a =
[[-0.13  0.04 -0.09 -0.25  0.06  0.00]
 [-0.08 -0.13 -0.18 -0.25  0.01  0.03]
 [-0.07  0.18  0.16  0.03  0.12 -0.07]
 [-0.12  0.19  0.08 -0.13  0.14 -0.06]
 [-0.13  0.16  0.02 -0.18  0.11 -0.04]
 [-0.01 -0.21 -0.18 -0.09 -0.04  0.06]
 [-0.10 -0.03 -0.14 -0.26  0.04 -0.01]
 [-0.10  0.21  0.12 -0.02  0.12 -0.05]
 [-0.02 -0.16 -0.18 -0.19 -0.02  0.05]
 [ 0.10 -0.20 -0.12  0.04 -0.10  0.09]
 [-0.13  0.10 -0.06 -0.24  0.10 -0.03]
 [ 0.07 -0.23 -0.16 -0.02 -0.07  0.09]]
a[-12,0]: -0.13
a[-10,-4]: 0.16
a[-11,-5]: -0.13
a[-6,4]: 0.04
a[2,1]: 0.18
a[:, -3]: [-0.25, -0.25, 0.03, -0.13, -0.18, -0.09, -0.26, -0.02, -0.19, 0.04, -0.24, -0.02]
a[4,-3]: -0.18
a[-7,1]: -0.21
a[-1]: [0.07, -0.23, -0.16, -0.02, -0.07, 0.09]
a[-2,-1]: -0.03
a[-5]: [-0.10, 0.21, 0.12, -0.02, 0.12, -0.05]
a[-6,-3]: -0.26
a[10,-5]: 0.10
a[-10]: [-0.07, 0.18, 0.16, 0.03, 0.12, -0.07]
a[-6,5]: -0.01
a[:, 4]: [0.06, 0.01, 0.12, 0.14, 0.11, -0.04, 0.04, 0.12, -0.02, -0.10, 0.10, -0.07]
a[-1,-1]: 0.09
a[3]: [-0.12, 0.19, 0.08, -0.13, 0.14, -0.06]
a[-1,2]: -0.16
a[7,0]: -0.10
a[:, 2]: [-0.09, -0.18, 0.16, 0.08, 0.02, -0.18, -0.14, 0.12, -0.18, -0.12, -0.06, -0.16]
a[-1,-3]: -0.02
a[8,-4]: -0.18
a[-5,-3]: -0.02
a[-9,4]: 0.14
a[-11,-3]: -0.25
a[7,-4]: 0.12
a[-8,2]: 0.02
a[2,-2]: 0.12
a[-10,-3]: 0.03
a[2,0]: -0.07
a[-4,-2]: -0.02
a[:, -6]: [-0.13, -0.08, -0.07, -0.12, -0.13, -0.01, -0.10, -0.10, -0.02, 0.10, -0.13, 0.07]
a[-7,-1]: 0.06
a[-2]: [-0.13, 0.10, -0.06, -0.24, 0.10, -0.03]
a[-9,1]: 0.19

W =
array([[709, 465, 529, 440, 505, 637, 707, 440, 674, 638],
       [430, 360, 162, 666, 269, 807, 426, 662, 768, 808],
       [324, 494, 240, 776, 388, 716, 322, 772, 649, 717],
       [576, 705, 700, 587, 712, 481, 578, 589, 459, 481],
       [628, 393, 505, 506, 626, 540, 626, 506, 739, 540],
       [540, 775, 643, 623, 579, 584, 542, 623, 397, 584],
       [472, 393, 306, 638, 445, 674, 469, 635, 740, 675],
       [723, 707, 620, 451, 407, 720, 723, 452, 456, 720],
       [348, 735, 614, 792, 779, 424, 351, 791, 434, 423]])
Indices start at 0.
(0, 0): 709
(4, 2): 505
(6, 1): 393
(3, 7): 589
(4, 9): 540
(6, 7): 635
(8, 6): 351
(2, 8): 649
(5, 4): 579
(7, 5): 720
(6, 2): 306
(2, 5): 716
(0, 2): 529
(8, 8): 434
(3, 6): 578
(6, 4): 445
(8, 9): 423
(8, 0): 348
(1, 9): 808
(5, 1): 775
(1, 1): 360
(6, 8): 740
(8, 3): 792
(6, 5): 674
(6, 9): 675
(4, 3): 506
(0, 9): 638
(2, 7): 772
(8, 5): 424
(5, 2): 643
(2, 1): 494
(3, 2): 700
(8, 2): 614

M =
[[-1.30  1.07 -2.51  4.05]
 [-1.34 -2.56 -2.61 -1.83]
 [-2.58  5.78 -1.82  0.86]
 [ 2.63  1.91 -4.98  1.68]
 [ 2.66 -0.18 -6.58 -5.90]
 [-2.15  1.23  5.73  4.94]
 [ 1.89 -4.99  0.62 -4.93]]
M[0][0]: -1.30
M[6][0]: 1.89
M[3][2]: -4.98
M[2][1]: 5.78
M[:, 2]: [-2.51, -2.61, -1.82, -4.98, -6.58, 5.73, 0.62]
M[1][0]: -1.34
M[5]: [-2.15, 1.23, 5.73, 4.94]
M[2][0]: -2.58
M[1]: [-1.34, -2.56, -2.61, -1.83]
M[4]: [2.66, -0.18, -6.58, -5.90]
M[0][1]: 1.07
M[3][0]: 2.63
M[1][2]: -2.61
M[3][3]: 1.68
M[0]: [-1.30, 1.07, -2.51, 4.05]
M[5][3]: 4.94
M[6][2]: 0.62
M[4][2]: -6.58
